In the rows, zero is written as 128.
Each row has a class, written as a number after it.
[173 126 157 133  96 201 122 121 142 156 151 168 146 107 149  97 113 139
  99 138 136 102 114 130 158 110 135  68 154 109 135 117 131 108 135 121
 117 152 112 115 119 149 124  86  88 108 158 166 124 153 121 176] | 1
[123 155 141 137  97 112 153  95 122 100 107  95 146 157 139 130 132 161
 136 188 150 133  95 103 154 128  45 127 134 105  84  90 106 166  94 128
 147 236  97  88 122 110 137  90 144 136 136 127 121  99 106 154] | 3
[172 164 144 187 128 104 115 177 117 121 132 141 109 111 135 130 156 123
  13 162 145 119 110 124 164 121 122  92 110 136 143  73 119 133  81 120
 113 154 122 182 158 180 134 108 105  98 140 146 132 155 163 147] | 1
[132  87 127 108 127  78 160  86 187 107  72 145 127  88 127  87 170 174
 240  86 146 156 115 151 109 129  98 121 108 134 115 126 150 162 155 146
 142 164 115 137 123 152 157 139  69 165 137 104  94  91 126 125] | 11
[143 114 152 137 117  56 152 151 137  99 133 126 132 126 116 134 209 137
  90 116 123 144  79 109 171 135 141 141 116 125 153 126 169 154  86 143
 141 168 137 170 147 125 136 125 120 107 135 149 104 140 156 157] | 5
[150 171 106 112  97 109 133 121  77 127 107  86 124 140 119 133 133 149
 190 130 113 130  78 156 149 100  73 113 102 153 121 140 113 157 140 122
  98 162 130  93 112  95 143 126  99 150 127 111 155 127 138 146] | 4
[130 144 134 136  71 104 127 133 120 134 113  63  97 135 120 108 135 141
 160 158 101  96 111 139 178  72  97 108 131 135 129 134 160 117 109 161
  85 152  83 124 106 147 123 128 120 125 138 119 168 117 165 162] | 0
[ 92 143 125 146 104 116  96 122  94 145  59  82  82 151 121  88 133 112
 163 124 140  85 118 166 137  95 132 106 103 138 135 136 149  83 150 114
  74 111 131 107 145 174 101 132 142 134 122  97 182 140 149 125] | 10
[131 155 126 142  79  65 124 104 110 131 102  80 125 141  97 126 102 154
 157 142 118 127 101 150 162 120 116 101 112  93 156 166 145 129 123 140
  79  93  76 135 116 100 159 178 130 144 131 129 113 122 137 144] | 9
[130 139 148 169 165  90 141 139 172  85  87 147 105 129  79 134 170 150
 120 135 154 118 108 162 155 143  62 117 119 132 112 120 162 147 147 116
  97 115 132 132 131  67  85 165 142  89  84 124 151 161 106 198] | 4
[117  76 142 142 149  79 167  98 164  95 175 142 158 140  88 115 172 156
 125 112 188 186 135  91 113 132 149 103  98 102 117 115 140 106 105 122
 155 169  93 111 150 141 146  82 136 155  73 101  91 133  97  82] | 7
[147 125 144 145 111  79 136 127  96 131 101 145 112 137  94 179 138 100
 107 157 115 129 131 182 162  98 158 125  81 124 187 159 202 120 128 124
 106 117 106 127 106 149 163 141 103  72 159 153 186 144 128 106] | 6
[189 109 133 173 134 110  99 170 119 139 161 132 101 118 103 143 152 139
 119 128 141 141 135 112 141 109 133  84 112 137 113 115  82 214 109 186
 107 122 113  99 133 102  85 158 110  64 118 129 150 150 143 135] | 4
[104 174 171 151 132 125 182 152 134 116 142 157 106 134 107 177 125 138
 124 160 117 143 125 154 142 113 109 123 149 168 165 109  97 140 148  92
 142 106 111 157 123 136  77 125 102 129 126 135 125 117 126 168] | 6
[ 63 144 124 166 122 199  97 139 122 135 117  89  89 149 126  95  84 134
 177 127 105 133 152 123 112 100 108 120 171 153 148 122 103 145 111 179
 133  97 116 109 110 134  83 159 142  94 132 152 149 140 134 161] | 3
[140 136  72 124 140 117 149 133 123 110  83 133 132 121  97 125 122 139
 126 133 122 148 145 105 146 156  98 124 142 177 161  88 136 162  82 163
 136 124 159 145 132 102 115 134 148 163 122 102  89 146 142 154] | 11
[155 119 116 125  94 107 128 152  84 138  84  94 116 104 110  68  97 132
 160 137  86 125 120 147 159  94 136  97  86 139 151 143 132 133 133 156
  91 122 119  94 119 143 194 134  98 132 126 111 165 129 142 121] | 11
[179 116 134 140  92 128 142 156  82 139 124 105 106 108 110 139 155 106
 127 165 104 113 124 156 156 101 126 118  81  94 147 168 169 122 111 148
 123 137 132 123 107 102 199 151  97  70 140 126 157 122 133 138] | 10
[127 164 116 135 114  91  70 134 107 137 132 115  99 151 131 100 134 156
 114 166 136  81 128 108 139 104 104 179 123 146 121  89  93 148  78 157
  76 105 106 104 139 102 139 175 166  90 117 130 160 149 137 160] | 4
[149 116 140 130 160 100 124 125 119 155 169  89 146 157 120 185 137 131
  98 138 120 100 110 132 148 112 136 131 127 123 131 133  64 153  79 130
  94 128  87 185 139 114 176 171 136 101 120 154 137 144 132 120] | 2
[120 174 138 178  95  56  96 104  80 127  77  78 124 130 146 107 154 118
 137 178  95 153 121 120 148 130 104 157 119 153 143  68 140 171  97 159
 135 155 118 135 146 154 126 153 150 102 137 164 143 127 152 134] | 3
[104 102 101 209 127 134 106 121 150 156  88 128 104 144 120  99 135 107
  98 157  98 121 152 146 152  93 142  81 153 174 109 173 121 127 131 142
  99 113 114 137 132  98  71 164 160  92 117 140 147 133 150 165] | 10
[123 104 118 103  91 142  93 135 120 136 105 109 104 123 105  89  79 130
 177 197 127 127 104 117 155 101 141 139 118 112 173 133 125  91 139 141
  75 121  69  91 122 137 152 142 198  76 154 137 158 146 107 143] | 2
[159 159 171 162 122  17 140 119 133 100  90 109 138 123 144 131 172 153
 139 148 119 137 124 106 165 124 111 138  93 147 120 110 229 178 116 168
 113 183 121 113 132 139 153 124 145 132 131 153  99 142 149 151] | 7
[151 135 125 150  74 144 120 113 104 159  91  81 107 124  98  91 101 143
 165 196 154 133 111 152 144 117 136  84 109  79 129 133 101 113 146 136
  87 114  91  94 137 120 121 133 151 143 152 123 122 126 147 137] | 1
[147 159  65 111  96 130 138 131 106 146 109  81  98 137 118 108 128 138
 177 124 136 104  95 150 137 115 123 142 119 141 144 150 145  95 107 143
 103 153 108 110 121 120  94 120 148 126 145 102 141 138 154 121] | 10
[ 89 106 114 108 137 105 129  97 106 106 123 154 130 178  99 191 113 136
 176 124 167 134  85 139 159 126 153 151 160 160 165 123 175 145 128 140
 135  99 120 152  96 115  97 160 131 122 133 148 108 128 125 163] | 5
[149 132 107 112  99  92 124  97 165 127 144 175 150 163 150  92 110 130
 167 181 172 144 123 108 113 138 103 148 147 132 113  72 165 135 128 100
 173 189 118 129 129 145 100 137 140 156 120 160 119 106 121 131] | 5
[ 91 119 117  76 122  78 127  83 159  79 147  96 130 119 120 139 167 158
 162  92 133 183  51 149 120 123 237 110 174  76 130 131 133 141 113 148
 175 181 144 130 120 121  99  84  91 139 154  93 118 159 108 163] | 1
[115 153 108 157  94 117 124 168  82 136 108  92 119 175 113 141 126 139
 163 172 127 120 102 170 147 106 156 129 155 101 140 123 129 157  93 147
 119 168  89 146  89 118 159 153 151  76 168 139 151 128 130 106] | 3
[102 113 143  99 104 120 106 116 134 118 127 140 130  75 149 108 115 139
 171 103 152 140 107 120 130 182 116 116 123  97 163 113 203 120 148 126
 127 126 153 130  87 164 128  98 108 182 140 128  86 108 118 130] | 9
[147 134 115 120  92 148 106  98 169 113 125 135 122 106 158  86 117 151
 104 176 142 140  88 102 125 116 108 147 156 106 116  72 167 122 113 153
 126 152  88  82 112 115  87 111 137  93 127 141 121 110 142 128] | 10
[ 97  22 148  67 144  64 122  28  97 140 150 126 141 173 147 147 169 101
 165  73 152 108  47 143 144 114 170 122 125 104 149 161  92 152 160 126
  59 163 172 149 122 153 119 147 111 179 118 181 226 146 126 145] | 4
[116 168 134  71  68 139 108 103 104 144 112  80 125  93 146 166 113 154
 250 121 117 162  87 141 123 121  55 128  65  86 130 146 191 136 183 176
 123 151 155  85 133  96 148 108 129 167 139 143  87 135 103 112] | 10
[182 140 130 122  99  74 114 105  97 142 109  90  90 136 133 116 119 131
 168 156 139 102  98 142 158 120 107 112  81 134 152 148 148 103 141 145
  94 170  99 120 121 197 126 139 121 150 137 163 184 127 120 143] | 0
[ 92 131 128  97 140 112 121  96 132 129 143 137 129 143 118 211  86 152
 172 106 124 135  88 129 155 121 157 118 156 164 194 153 120 139 133 122
  83 100 103 151 134 160 123 165 137 138 158 153 121 123 113 173] | 2
[ 92 174  98 125  72  98  92 108  77 155 116  66 136  99 115  83 114 125
 130 146 126 111  70 161 162 109 130 153 125 116 154 127 150 113  88 115
  87 132  76 143  93 126  91 125 125  85 170 111 121 124 149 124] | 8
[124  80 124 116 160 161 117 124 112 101 112 100 180 128 119 110 178 121
 102 119 129  93 138 123 172  96 141 148 129 132  93 114 145 124  98 108
 101  99 142 146 119 102 126 141 121  99 114 100 169 173 139 129] | 11
[203 144 140 155  98  63 106 108 115 109 132 134 136 110 136  95 171 139
  79  87 115 109  97 117 159 124 104 134 105 165 171 124 146 174  77 129
 113 169 124 142 184 134 103 101 104 104 124 131 131 136 162 141] | 7
[167 135 109 177 141  68 143 133 109 152 129 109 130  78 119 131 151 127
 120 149 141 141 132 121 167 136 132  91 136 120 185 112 108 157 124 169
 135 131 114 148 150 129 115 142 133 109 131 153 165 157 128 186] | 1
[ 96 100 163 151 117  98 153 119  99 130 155 110 147 138 123 140 138 119
  69 164 121 157 132 115 141 116 132  89 146  80 136 110 104 165 115 126
 142 129 148 155 113 104 134 131  94 126 133 129 117 114 128 159] | 8
[146 115 134  95  82 117 109  77 111 114 168 147 151 104 136 117  88 153
 132 167 136 134  88 109 160 151 114 168 132 142 154  85 190 136 119 116
 129 121 126  87 113 122 136 101  98 106 150 105 115  98 133 149] | 7
[127 103 128 123  92 180  85 138 127  97 134 144 118 110 140 103 135 174
 105 160 125 116 114 102 121 122 107 131 122 129 101 110 159 147 112 158
 147 136  90  92  98 134 188 111 119  81 130 160 109 101 128 137] | 4
[149 113 153 152 140  92 137 118 177  93 108 110 138 117 104 168 181 142
 144 116 102 161 124 130 174  91 134  97 154 150 148 124 143 162 107 135
 143 141 120 139 151 100 131 135 106  90 143  98 122 150 120 173] | 2
[134 104 130 115 108 157  88  96 121 125 117 127 130 115 168  42  83 143
 164 157 160 140 116  82 118 167 133 159 139 103 180  82 111  98 104 110
 123 102 107  79 108 142 119 102 109 111 149 135 101  93 120 129] | 2
[141 148  75 172 123 133 114  71 113 188 135 131 143  99 113 127 148 123
  90 120 116 125 143 138 176 132 119 115 125 176 162 150 107 146  74 128
 101  92 111 172 120 104  45 168 137 120 137 130 109 148 140 174] | 11
[157 139 107 127  98 133  86 146  92 125 143  89 124  81 107 105  80 139
 149 113 148 116  79 139 151 135 111 133 119 130 178 122 117 133 128  98
  78  86 117 108 145 117  68 126 110 106 127  79 158 101 162 105] | 7
[112 155 112 148 218 135 111  97 105 146 151 129 101 215 148 143 102 119
 126 135 187  80 108 123 123 163 104 188 141 176 110 120  34 183 142 118
 145  91 139 122 159 162 109 171 134 146 120 124 199 138  72 131] | 3
[166 122 142 135 124 135 104 109 111 138 137 120 147 110  88 142 162 121
  72 131  95 103 162 117 188  95 139 112 150 154 152 179 133 179  88 163
 117  72 127 156 140  82  48 158 150  96 147 128 119 180 103 184] | 8
[132 116 120  85  72  83  93 114 121  97  68  71 126 105 132 169 124 138
 138 165  78 143  96 159 175  57 139 103 104 111 142 173 184 114 146 126
  86 150 137  90 102 117 142 121 115 137 165 117 196 123 131 110] | 6
[141 156  84 120  83 143  92  95 138 171 118 110 114  73  96 138 122 154
 167 121 129 112 119 181 140  93  78 125  95 128 145 162 178 111 135 138
  93 112 121  96 123 113 157 163 131  98 166 107 167 141 129 147] | 6
[127 131 111 147 125  76 170 167 116 130  94 108 126  68 101  91 119 144
 216 170 185 141 115 139 151 109  85 134 124 119 177  90 159 117 146 130
 155 189  99 118 109 160 183 132 144 126 143 116 188 104 139 139] | 5
[141 129 134 121 111 140 140 112  73 111 178 183 136 198 156 144 123 133
  92  99 140 139  95 102 124 153 104 111 139 139 163  94 199 191 119 140
 126 132 159 126  84 147 143  70  89 149 129 132  83 122 126 132] | 7
[139 164  83 135  67 122 102 161 107 119  68  60 114 126  95  88 136 132
 226 134 103 125 119 156 148  93 127 112 140 124 137 152 155  99 128 133
  87 136 118 103 118  92 127 150 145 136 131  82 139 114 142 136] | 0
[157 185 130 131 115 120 160 149 137 173 128 118 124  85 108  80 135 135
 188 178 120 116  88 143 174 121  63 133 114 159 112 121 177 141 172 162
 106 159  79 129 113 161 166 131 139 133 132 136 152 140 123 158] | 0
[142 146 102 123 109 116 129 167 135 108  99 119 115 126 102 103 109 139
 178 129 137 104 135 146 157 109 164 113 105 121 144 170 180 157 132 138
 129 124  94 114 135 151 109 133 145 129 132 120 153 142 107 128] | 11
[163 130 125 151  96 108 121 128 156 142 150 112 143  83 115 126 192 132
 104 132  96 117  90 152 183 101  73 113 138 112 122 141 117 188 115 131
 141 155 120 169 134  71 152 130  95  85 148  99 161 131 118 150] | 4
[146 118 150 149 147  82 111  83  76  99 129 114 133 122 130 123 169 106
 126  90 134 126 117 117 152 127 103 176 122 117 181 134 119 198  82 151
  99 102 159 142 117  74  93 139 123 133 114 143 163 128 134 147] | 4
[133 164 127 128 106 150 135 130 134 137 115 154 133 114 166 114  94 128
  85 184 138 136 119  74 124 123 113 126 125 141  82  67 107 109 128 121
 136 176 118  82 141 144 137  91  98 131 125 140  81  92 162 128] | 10
[176 117 131 154 155 139 124  81 122 112 139 130 123 166 120 163  97 177
  95 118 145 145 138 111 130 125  82  78 152 172 170 115 131 181  94 175
 136 111 136 121 112 126 109 128 104 147 135 127 114 147 127 141] | 7
[112 119 157  99  69 108  99 120  94  90 129  96 134 188 128 156 115 143
 116 115  88 129  81 141 173 111 190 142 116  74 102 175 174 115 147 132
  73  80 119 138  91  77 142 114 129 137 155 116  72 151 130 104] | 9
[217 105 130 224 124  80 143 101 110 123  82  99 122 133 133  96 193  88
 131 108 129  96 140 126 133 102 116 116 165 114 158 106 115 162 100 164
 114 189 116 146 137 131 143 181 180  74 137 159 171 121 151 169] | 10
[129 185  96 128  77 156 100 156 111 134  85 110 103 136 118  99 134 139
 226 159 147 104 129 167 159  93 143 129 110 122 146 169 252  89 150 125
 108  98 101 100  88 151 150 151 116 132 153 122 149 123 116 137] | 0
[139 134 122 151 127  29 111  56  90 138 115 114 169  74 133  91 189 145
 122 125 113 135 101 143 134 141 104 176 132 163 154 116 129 190  79 136
 102 165 125 144 148  90 131 181 138  99 138 160 132 111 161 186] | 8
[127 145 169 123  82 177 137 138 120 148 207 150 134 122 152 145 129 130
  93 164  79 138 119 100 138 118 124 127 160 127 118  80 115 171 110 141
 172 167 121  72 120 136 173  95  87  94 133 132 130  93 111 150] | 3
[ 75 106 131 105 143  78 130  62 173 115 161  54 141 100 122 137 138 181
 200  99 119 152  89 157 162 110 160 110 130 168 104 156 176 127 120 170
 150 144 129 129 146 139 122  97 111 199 114 126 136 160 125 160] | 1
[146 137 158 126  68 133  93 129  60 105 106 122 118 141 158 107 128 166
 156 137  92 114 133 118 133 109 105 120  98 172 100 109 130 111 125 134
 134 143 108  73 121 143 150  76  80  86 129 113  85 108 121 138] | 10
[111 147 113  85 126 207 113 103 106 149 164 153 163  93 137 148 122  93
 150 132 163 117 135 115 145 129  84 118 113 126 137 136 178 116 151  83
 147 127 134 108  94 149 114 102 105 171 119 115 141 135  91 132] | 9
[159 110 155 192 108  88 120 130 156 131  93 104 121 126 153 115 183  96
  71 158  87 128 114 113 204 100 114  89  93 138 103 122 154 176 129 149
 119 128 111 165 132 146 116 140  96 105 126 147 117 136 136 138] | 11
[145 128  77 128 118 132 115 145  94 115 150 131 138 120 137  90 152 125
 173 144 182 159 118 101 111 113 115 149 125 108 152  66 154 126  80 165
 165 210 106 104  99 138 174  99 111  93 122 136 154 131 129 106] | 0
[190 141 114 144 131  88 133 108 133 180 137 146 141 117 131 183 177  98
  37 179 120 127 109 115 189 111 177 104 110 161 160 140 135 137  75 125
 122 148 132 163 132 121 131 168  73 115 138 158 119 146 159 143] | 7
[168 129 117 198 131 114  70 142 110 125 130 142 126 105 120 115 147 128
  90 115 129 111 161 129 144 104 118 115 125 135 119 142  98 186 118 143
  97 125 135 158 154  90  64 174 174  67 124 171 173 169 145 176] | 4
[111 137  95 158  96 123 136 157 132 124 114  96 128 140 106  65  70 151
 168 127  88 142 119 162 163 102 157  83 156 159 150 142 146 125 130 119
 101  83  88 122 104 131 100 132 110 135 124  94 147 119 135 118] | 11
[127 104 109 135 107 189  88 110  87  98 130 146 116 195 175 122 126 122
 123 157 138 124 134  85 150  98 143 105 179 164 159  98 148 107 129 138
 153 135 127 106  83 173  97  84 126 147 131 155 149 128  93 152] | 0
[124 131 106 131 116 121 112 125  98 151 114  96 130 145 101  85  81 145
 144 175 146 114 130 165 151  95 129 136 127 123 135 140 109  94 129 119
 106  97 116 124 120  83 129 151 132 118 142 109 153 156 112 126] | 8
[161 126 125 135 124  88 155  64 117 165 126  97 138 110  79 122 112 110
 158 179 167 126 118 131 139 155 126 135 116 115 174  98 186 125 116 138
 123 141  84 104 113 181 153 164 156 104 157 123 160 129 143 124] | 7
[130 138  98  58 133 102 121 106 147  84 127 113 139 100 130  75 139 144
 139 127 124 190  31 105 124 168 189 141 112 126 135 175 151 180  96 128
 151 149 105 126 120 145 101  80  87 165 129 125  75 106 121 110] | 2
[141 171 131 141 122  60 167 146 123 158 122 147 129 115  95 177 177  96
  75 116  86 104 113 153 162 125  70 154 137 121 161 110 156 212  94 175
 117 163  98 179 146 100 150 147 115  46 133 137 168 137 155 141] | 3
[ 99  90 221  84 146 105 165 161  85 118 197 132 119 183 132 236 112 112
  52 173  54 129 120 136 148 107 161 159  91 115 102 150  58 150 153 122
 126 157 153 119 159 116 168 115  89  89 118 165 210 145 128 116] | 3
[144 159 111 119  91 111 129 135  63 139 121 108 139 137 123 128  81 140
 137 167 113 115  82 166 172  84 199  84 132 123 137 154 160 110 144 123
  72 123 110 129  98 170 207 144 106 149 165 148 162 134 146 162] | 1
[156 139 144 144 124  95 156 115 109 151 141 118 162  98 136 120 147 123
 126 102 111 123 131 108 165 117 116 148 161 128 196 120 143 162 105 172
 115 158 144 132 137  95 142 125 167 143 153 169 120 150 121 162] | 8
[105 132 121 122 115 143 115 101 118 166 125 152 124 117 153  92 119 121
  73 110 139 101 134 112 150 130 151 100 137 174 166 109 185  84 118 120
 127 107 123  89 104 197  99  70  79 166 125 134 108 116 125 131] | 8
[101 114 162 107 157  62 149  93 156 130 113 154 108  93 132 118 109  76
 138 120 183 134 112 105 111 119 156 173  80  63 156 104 102 107 180 118
 148 126 152  79 172 175 199 140  52 113 129 137 199 112 117 132] | 6
[141 128  94 131  96 115 105 138 117 130 104 114 111 129 103 171 152 127
 128 135  99 118  92 132 168 144 121  71 160 121 183 185 121 167 115 162
 104 125 126 180 126  93  90 166 152 141 123 159 113 111 106 186] | 0
[155 111  70 123 113  97 152 147 142 123 110 105 131 137 106 144 107 159
 205 109 147 106  99 175 160 122 165 120 168 117 178 125 160 132 137 130
 117 112  95 145 107 126 163 165 131 140 149  96 155 104 114 104] | 11
[181  99 168 168 133 118 108 127 141 121 160 167 107 138 109 146 148 147
 113 121 132 144 156 138 133  75 136  76 149 124 107 118 105 166 118 182
 111 173 132 130 116 102  99 132 132 109 114 139 143 159 114 164] | 0
[135 120 182 146 103  67 166 127 161  83  89  88 151  91  84  83 183 163
 154 139 124 116 136 139 172  98  57 128  97 105 123 127 122  97 103  97
 121 182 100 136 173  84 142 102 133 123 100 112 158 138 132 148] | 4
[208 123 131 162 130 128 121  31 111 156 123 161 166 102 115 108 142  94
  93  86 122 138 124 136 149 106 157 122 172 125 204 127 137 162  91 166
 125 125 115 135 107  97 157 155 115 132 140 168 133 153 138 139] | 9
[139 154 108 147  97 108 110 127 124 135  96 104 116  97 100  99 133 118
 176  87 139 112  65 172 162 125 165 156 147 125 185 143 195 115 147 119
 106 128 101 102 121 118  74 128 175 115 134 131 150 118 145 131] | 5
[158 151 125 112 120  83 137 114 129 117  87 106 119 147 108  93 144 154
 221 155 154 151  91 148 150 112 138 139  99 120 166 137 153 110 119 108
 103 134 104  79 130 112 168 150 106 115 141 101 140 146 105 150] | 2
[123 139  76  85  86 173 142  97 131 131 152 130 115 100 125 142  99 142
  64 220 154 159 106  97 144 117 109 121 138 102 157 112 130 108 106 103
 135 115 108  79  75 133  85 103 103 138 164  90 154  87 134 146] | 6
[ 89 141 146 118 100 145  87 138 104 102 134 150 120 161 158  74 125 151
  80 124  89 129 126 111 118  97 139 109 137 134  94 137  87 140 113 105
 109 165 131  62 103 105  81  52  93 104 126 108 148 137 125 147] | 4
[ 95 104 148 122  90  81 101 130 115 104  73  49 134 103 118  51 127 152
 178 147 131 110 119 143 135 105 171 156 137  84 148 116 152  89  94 142
 124 153 102 110 119 128 169 117 152 114 155 120 127 119 132 100] | 8
[191 133 138 132 130 117 110 128 139 109 141 120 107 121 130 167 106 131
 122 156 169 121  99 123 179  99 136 132  97 126 113 136 175 164 145 134
 128 125 131  79 117 126 120 117  86 122 151  79 144 120 117 114] | 7
[168 128  87 150 125  79 129 149  71 123 112 148 122 152  98 113  75 133
 177 119 157 116 131 136 147 119 152 124 146 145 199 140 117 141 112 168
  93 136 100 156 108 133 179 158 179 148 148 147 136 152 123 128] | 9
[139 131 128 114 102 114 110 105  71 114 120 138 150 114 142 149  92 142
  77 159 106 147 118 100 139 143 117  97 137 154 121  89 168 162 133 155
 144 142 133 105  90 141 130 107 101 112 141 161  75 116 121 171] | 8
[166 160  96 147 105 131 141 150  98 128 131 118 115 147  88 137  67 127
 182 169 174 130  90 144 146 134 135 102 140 118 157 109 179 137 139 148
 107 151  92 118 105 168 147 154 159 139 141 155 150 111 136 133] | 0
[160 145 139 173 137  86 138 123 120 145 161 133 145 124 146 105 138 119
  99 135 116 127 126  90 135 132 102 134 161 109 143 105  83 189 114 176
 135 182 118 167 145 136 162 144 145 105 146 177 155 134 130 172] | 0
[118  97 118  98 121  57 121  79 140 136 159 181 143 112  83 132 127 108
 105  85 133 153 117 125 141 116 171 139 109 101 151 160 159 139 144 139
 170 117 133  95 165 114 175 113  85 102 116  91 161 132  90 132] | 5
[151 112  96 106 112 130 132 131 149 109 111  80 129 106  75 127 133 146
 184 157 138  86 118 158 167 102  96 162 130 112 102 179 145 133 124 123
 100 115  77 151  96 101 137 159 157 107 171  74 170 111 130 110] | 4
[133 131 124 144  76 174  83 124 128 156 151 137 126 116 153  73 136 137
 126 143 156 120 133 100 118 124 102 120 129 106 120  99 109  95 109 100
 151 177 122  86 120 128  90 105 143 100 136 135 111 120 123 156] | 5
[122 122 115 118  75 109 115 104 103 112 173 103 121 155 135  91 141 161
 145 153 110 125 109 116 149 125 130 154 132 139  99 134 111 119  98 108
 112 129  93 116  78 120  93 108 124 114 148  92 119 106 122 151] | 4
